Below are the code and all the weights of a small trained network. Each question names an input and a target symbol and asks about switching units off, where a switched-off unit gives its printed mean instead of its output.

import numpy as np


def w(rows, s, z=0):
    codes = np.array(rows[::2]) - 128.0
    scale = np.full(codes.shape[1], s)
    scale[-1] = z or s
    return codes * scale


def norm(h):
    return h / np.sqrt((h * h).mean(-1, keepdims=True) + 1e-5)


def f(y):
    return y / 2 * (1 + np.tanh(0.7978845608 * (y + 0.044715 * y**3)))


def softmax(a):
    e = np.exp(a - a.max(-1, keepdims=True))
    return e / e.sum(-1, keepdims=True)


def log_softmax(a):
    a = a - a.max(-1, keepdims=True)
    return a - np.log(np.exp(a).sum(-1, keepdims=True))


def net(x, mask):
    ids = ['ΠΩαγδη'.index(c) for c in x.split()]
    T = len(ids)
    res = E[ids] + P[:T]
    r = norm(res)
    for j in range(2):
        rows = slice(4 * j, 4 * j + 4)
        q, k, v = (r @ M[0][rows].T for M in (Q, K, V))
        z = softmax(np.where(np.tri(T) > 0, q @ k.T / 4**0.5, -1e9)) @ v
        o = O[0][rows]
        res = res + np.where(mask[j], z, o[:, -1]) @ o[:, :-1]
    y = f(norm(res) @ A[0][:, :-1].T + A[0][:, -1])
    res = res + np.where(mask[2:10], y, B[0][:, -1]) @ B[0][:, :-1]
    return log_softmax(norm(res)[-1] @ U[:, :-1].T + U[:, -1])


Q, K, V, O, A, B = {}, {}, {}, {}, {}, {}
E = w([
[134,54,113,146,168,178,121,98,138,139],'Π',
[116,154,90,153,186,133,146,101,131,76],'Ω',
[130,21,150,158,83,48,132,64,89,97],'α',
[105,133,57,153,158,142,139,75,95,172],'γ',
[50,68,151,111,150,156,150,129,70,164],'δ',
[172,116,92,105,152,103,7,123,101,95],'η',
],0.019)
P = w([
[130,141,67,45,161,114,165,110,199,160],'0',
[80,132,31,89,134,142,134,145,151,92],'1',
[88,149,83,95,162,106,118,169,154,141],'2',
[107,168,170,86,195,163,137,11,165,112],'3',
[102,170,106,133,149,137,113,113,146,163],'4',
[94,113,31,134,76,121,126,206,136,93],'5',
[136,114,106,117,108,134,137,133,93,95],'6',
[165,181,154,145,127,190,127,71,70,123],'7',
[119,167,146,143,159,70,116,101,144,179],'8',
[99,167,142,192,115,150,122,125,116,147],'9',
[82,108,113,176,90,96,99,163,120,134],'10',
[188,145,104,163,73,225,145,142,58,63],'11',
],0.012)
Q[0] = w([
[101,205,206,104,152,147,121,5,115,154],'h1',
[22,77,25,175,91,101,119,214,152,114],'h1',
[107,185,158,85,133,9,132,193,252,187],'h1',
[140,134,220,26,90,117,157,161,140,155],'h1',
[240,198,250,94,1,111,207,185,207,132],'h2',
[124,147,145,110,207,165,68,86,71,84],'h2',
[60,101,87,124,183,192,164,55,147,46],'h2',
[154,210,169,141,91,117,101,168,242,138],'h2',
],0.0096)
K[0] = w([
[113,121,71,110,100,138,108,151,67,71],'h1',
[165,183,220,89,197,71,110,91,165,189],'h1',
[122,110,117,10,134,110,161,88,178,124],'h1',
[105,97,68,110,118,160,100,105,206,97],'h1',
[93,144,42,14,169,240,122,179,183,149],'h2',
[128,90,113,143,1,63,126,142,75,79],'h2',
[142,144,156,219,85,145,124,112,102,193],'h2',
[107,116,84,68,220,167,122,74,109,125],'h2',
],0.0097)
V[0] = w([
[100,134,232,43,174,215,81,241,150,124],'h1',
[79,107,86,89,90,114,8,132,57,185],'h1',
[228,228,87,65,152,209,11,135,142,115],'h1',
[50,228,121,136,169,90,190,148,77,80],'h1',
[141,97,131,197,160,202,175,144,144,170],'h2',
[140,188,88,168,153,176,50,123,198,57],'h2',
[255,104,149,117,127,122,13,138,137,117],'h2',
[164,56,131,241,161,112,245,123,223,66],'h2',
],0.0073)
O[0] = w([
[175,182,172,103,85,119,57,46,113,206,2],'h1',
[111,161,9,142,67,126,167,123,112,127,217],'h1',
[176,152,100,182,148,95,95,32,161,85,134],'h1',
[180,91,139,156,135,42,117,129,57,205,107],'h1',
[203,113,50,37,155,80,166,124,112,154,62],'h2',
[203,177,146,165,167,151,118,125,174,117,66],'h2',
[47,183,108,106,208,165,111,148,193,77,137],'h2',
[140,57,155,100,221,76,173,170,120,32,160],'h2',
],0.011,0.0065)
A[0] = w([
[166,99,203,83,174,132,171,199,69,19,177],'n1',
[2,50,173,90,85,126,141,129,40,156,255],'n2',
[72,134,79,77,31,94,183,215,32,204,139],'n3',
[37,142,72,249,150,114,162,174,179,8,99],'n4',
[97,240,137,217,37,200,56,173,166,121,183],'n5',
[51,142,118,42,67,195,75,127,150,20,189],'n6',
[67,80,204,184,110,192,122,212,157,203,105],'n7',
[164,222,112,88,159,103,174,183,224,78,117],'n8',
],0.0072,0.0039)
B[0] = w([
[116,212,180,162,104,138,96,121,192,126,196],'n1',
[186,176,167,127,145,155,97,94,176,168,235],'n2',
[139,143,182,94,108,163,116,114,85,166,191],'n3',
[104,170,137,147,134,123,113,133,80,209,251],'n4',
[84,222,72,136,108,190,107,108,255,189,174],'n5',
[90,167,34,118,61,94,166,66,128,152,197],'n6',
[156,105,49,106,143,117,91,60,95,132,144],'n7',
[189,84,163,74,187,171,114,118,77,154,139],'n8',
],0.0093,0.013)
U = w([
[72,146,90,2,169,143,162,164,164,102,145],'Π',
[161,151,160,156,210,124,80,124,141,103,118],'Ω',
[84,127,129,166,120,136,141,161,135,112,7],'α',
[124,99,33,174,120,100,176,99,98,119,89],'γ',
[168,162,156,73,88,148,116,101,111,173,136],'δ',
[93,208,106,171,91,146,108,104,203,134,188],'η',
],0.0092,0.0021)

Each question gives the input, a string of symbols that net reads in full, and the target symbol t.
The units are the heads (4 rows each of Q, K, V and O) and the neurons (one row each of A and B). Each row of codes is followed by its name. A weight is (code - 128) times the scale printed after its matrix; where a second scale follows, it is the last column's (O, A, B and U).
mask holds one flag per unit, heads first, then neurons. A switched-off unit (its flag False) gives its mean, the last column of its rows in O or B, instead of its output. The means were averaged over made-up inputs and are rounded, as every weight is.
A unit's drop is (log p(t) with every unit on - log p(t) with that unit switched off) / (log p(t) with every unit on - log p(t) with every unit switched off).
The circuit of an input: a set's keep is (log p(t) with only the set's units on - log p(t) with every unit switched off) / (log p(t) with every unit on - log p(t) with every unit switched off). Starting from all 10 units, units are removed one at a time, each time the one whose removal leaves the highest keep (on an exact tie, the one counted first), for as long as the keep stays at least 0.8.
units of the circuit, in order: the units of the circuit, biggest drop first
unit that matters most: the unit with the biggest drop
top k neurons: the k neurons with the biggest drops, biggest first
which heads matter: for each layer, one digit per head in row order, 1 if its drop is at least 0.15 and else 0, layers parted by /
input Ω δ γ, target δ: units of the circuit, in order : h2, n3
input γ α η Ω Π Ω δ Ω δ α Π Ω, target α: top 2 neurons : n5, n1
input Π Π Π Π Π Ω Π Π α δ δ, target Π: top 2 neurons : n5, n7
input α Π Ω η Π Π η Ω Π γ Ω Ω, target α: which heads matter : 10
input η Ω Π Π α η δ Π Π γ Π Π, target α: top 2 neurons : n1, n5
input δ Π δ Π γ δ, target δ: which heads matter : 01
input δ Ω δ Ω Ω Ω η Π Π Π, target Π: units of the circuit, in order : h2, n2
input δ η η Π α δ Π Π γ Ω η, target α: which heads matter : 11
input α γ Ω Π Ω, target Ω: unit that matters most : h1
input Π Π α Π α Π Π Π Π δ Π Π, target δ: which heads matter : 10
input η γ Ω δ δ Π α, target δ: units of the circuit, in order : h1, n3
input γ δ Ω α Ω η γ α α Ω γ Π, target Ω: units of the circuit, in order : h1, n6
input γ Ω Π Π δ, target δ: which heads matter : 00
input η Ω α δ η η Ω, target γ: which heads matter : 10
input Ω α η Π Π η γ γ Π η Π Ω, target γ: units of the circuit, in order : h1, n2
input Π Π Π η α Ω Ω Ω Ω γ, target Ω: top 2 neurons : n6, n2
input δ γ Π α η Π Ω η Π Ω Ω γ, target Ω: which heads matter : 11
input Π η Π Π η α Ω Π Π η Π δ, target γ: top 2 neurons : n5, n6
input α Ω δ Π δ Ω δ δ Π α α Π, target Π: units of the circuit, in order : h1
input Π α Π δ, target Π: which heads matter : 10
